Below are the code and all the weights of a small trained network. Each question names an input and a class and asks about switching units off, where a switched-off unit gives its printed mean instead of its output.

import numpy as np


def w(rows, s, z=0):
    codes = np.array(rows[::2]) - 128.0
    scale = np.full(codes.shape[1], s)
    scale[-1] = z or s
    return codes * scale


def f(y):
    return np.maximum(y, 0)


def log_softmax(a):
    a = a - a.max(-1, keepdims=True)
    return a - np.log(np.exp(a).sum(-1, keepdims=True))


def net(x, mask):
    res = np.array(x, float).reshape(1, 7) / 4 @ E
    y = f(res @ A[0][:, :-1].T + A[0][:, -1])
    res = res + np.where(mask, y, B[0][:, -1]) @ B[0][:, :-1]
    return log_softmax(res[-1] @ U[:, :-1].T + U[:, -1])


A, B = {}, {}
E = w([
[246,107,139,181,103,59,133,153,226],'x0',
[189,85,200,29,116,93,121,171,39],'x1',
[126,142,110,122,103,126,128,146,124],'x2',
[150,209,231,183,63,171,71,55,109],'x3',
[129,125,122,139,112,130,131,144,117],'x4',
[135,97,148,142,118,168,135,141,134],'x5',
[131,114,129,155,129,122,133,139,106],'x6',
],0.012)
A[0] = w([
[149,145,178,114,107,117,136,119,96,70],'N1',
[106,149,146,96,132,119,129,86,149,132],'N2',
[123,132,149,157,120,165,136,112,137,136],'N3',
[170,144,187,93,120,129,124,128,104,107],'N4',
[197,128,128,129,144,84,153,169,154,157],'N5',
[180,159,187,83,103,118,115,125,100,105],'N6',
[180,188,133,251,100,106,135,103,220,107],'N7',
[46,177,146,189,126,145,147,103,118,176],'N8',
[85,110,127,134,104,180,107,130,145,187],'N9',
[152,31,88,31,164,96,154,176,109,144],'N10',
[180,112,116,136,117,104,92,147,167,161],'N11',
[144,134,155,141,108,99,122,145,186,134],'N12',
[223,131,138,150,125,90,128,153,203,142],'N13',
[105,137,91,172,130,136,81,103,100,128],'N14',
[73,193,127,189,143,170,116,111,131,135],'N15',
[67,81,33,150,171,131,184,149,199,235],'N16',
[100,159,121,176,114,140,129,104,157,169],'N17',
[145,123,156,103,111,141,117,112,89,123],'N18',
[81,162,144,139,110,161,101,123,79,164],'N19',
[191,151,190,95,101,126,91,118,64,2],'N20',
[198,149,110,192,119,108,103,118,199,84],'N21',
[213,61,108,74,135,84,150,147,141,102],'N22',
[82,125,62,158,145,126,135,124,161,170],'N23',
[47,80,118,42,151,150,143,153,40,234],'N24',
[111,200,142,181,110,151,136,119,142,189],'N25',
[73,90,42,161,173,136,127,151,187,253],'N26',
[106,123,167,79,151,135,135,140,85,178],'N27',
[97,84,152,112,132,135,134,98,144,90],'N28',
[118,118,118,172,113,129,94,106,134,101],'N29',
],0.013,0.0048)
B[0] = w([
[104,142,117,161,108,137,147,116,89,156],'N1',
[111,126,139,99,132,145,130,151,124,147],'N2',
[116,137,133,92,121,131,128,129,131,158],'N3',
[117,145,100,180,116,117,147,128,93,170],'N4',
[151,129,161,178,113,131,151,170,175,194],'N5',
[116,132,118,188,129,123,147,133,81,178],'N6',
[216,118,50,80,96,74,96,123,131,228],'N7',
[103,130,164,64,140,177,130,125,164,200],'N8',
[105,142,152,98,155,131,123,112,125,168],'N9',
[152,130,111,97,140,96,56,214,218,254],'N10',
[138,126,168,169,135,86,122,118,139,179],'N11',
[147,104,105,137,131,118,120,99,117,169],'N12',
[181,115,123,180,85,67,137,122,135,213],'N13',
[124,128,167,89,127,146,134,131,133,164],'N14',
[121,140,169,58,138,148,133,127,169,200],'N15',
[104,123,113,209,111,136,174,85,7,244],'N16',
[147,138,132,75,132,124,118,117,144,182],'N17',
[118,125,97,144,134,141,128,107,100,159],'N18',
[100,131,154,108,151,157,149,118,115,184],'N19',
[105,100,128,211,137,134,165,84,61,178],'N20',
[191,100,73,116,105,87,104,124,113,196],'N21',
[154,119,185,174,117,95,135,179,201,219],'N22',
[105,104,158,160,142,165,142,113,74,192],'N23',
[91,140,4,49,127,141,68,167,84,244],'N24',
[124,113,136,66,164,148,124,108,168,189],'N25',
[97,149,119,186,123,141,159,69,40,227],'N26',
[95,112,76,112,127,134,96,141,91,181],'N27',
[127,133,130,116,138,126,122,138,106,139],'N28',
[134,149,121,103,117,110,116,125,133,153],'N29',
],0.022)
U = w([
[30,201,101,153,197,203,171,116,15,252],'0',
[195,132,2,56,135,93,35,152,133,133],'1',
[192,116,124,232,106,95,221,72,59,124],'2',
[167,150,168,181,155,93,110,237,235,50],'3',
[115,210,174,25,214,200,136,95,166,39],'4',
],0.0074,0.002)

Each question gives the input, the list of numbers given to net, and the class t.
The units are the neurons (one row each of A and B). Each row of codes is followed by its name. A weight is (code - 128) times the scale printed after its matrix; where a second scale follows, it is the last column's (A, B and U).
mask holds one flag per neuron, in row order. A switched-off neuron (its flag False) gives its mean, the last column of its row in B, instead of its output. The means were averaged over made-up inputs and are rounded, as every weight is.
A unit's drop is (log p(t) with every unit on - log p(t) with that unit switched off) / (log p(t) with every unit on - log p(t) with every unit switched off).
The circuit of an input: a set's keep is (log p(t) with only the set's units on - log p(t) with every unit switched off) / (log p(t) with every unit on - log p(t) with every unit switched off). Starting from the 12 units with the biggest drops (on a tie, the unit counted first), units are removed one at a time, each time the one whose removal leaves the highest keep (on an exact tie, the one counted first), for as long as the keep stays at least 0.8.
units of the circuit, in order: the units of the circuit, biggest drop first
unit that matters most: the unit with the biggest drop
top k neurons: the k neurons with the biggest drops, biggest first
drop when u is switched off: that unit's drop, to one decimal
input [1,1,5,-1,-1,6,-6], class 3: units of the circuit, in order -> N24, N16, N7
input [1,4,0,-4,7,5,1], class 3: units of the circuit, in order -> N22, N7
input [8,6,-4,1,-5,-2,6], class 2: unit that matters most -> N20
input [1,3,1,0,0,5,-8], class 3: top 2 neurons -> N16, N26
input [1,6,-7,0,7,2,-8], class 3: top 4 neurons -> N16, N26, N7, N10
input [-5,0,8,-1,-7,8,-7], class 0: top 2 neurons -> N7, N10
input [-2,-7,-6,0,-4,-7,-8], class 0: top 2 neurons -> N16, N26
input [0,8,-6,2,6,8,-7], class 0: top 2 neurons -> N13, N7
input [-5,1,-5,7,1,6,-1], class 0: top 2 neurons -> N20, N10
input [1,5,-2,0,6,-8,7], class 3: top 2 neurons -> N16, N26
input [7,1,-5,-7,4,0,-6], class 3: top 2 neurons -> N10, N22
input [-3,0,-8,7,7,6,-5], class 4: drop when N16 is switched off -> 0.5
input [1,6,-8,1,-8,-1,4], class 2: drop when N20 is switched off -> 0.6
input [3,4,1,4,7,0,1], class 2: drop when N15 is switched off -> 0.0
input [2,8,4,-3,3,6,6], class 3: unit that matters most -> N22
input [1,-3,8,-4,0,8,-6], class 2: drop when N24 is switched off -> 0.1
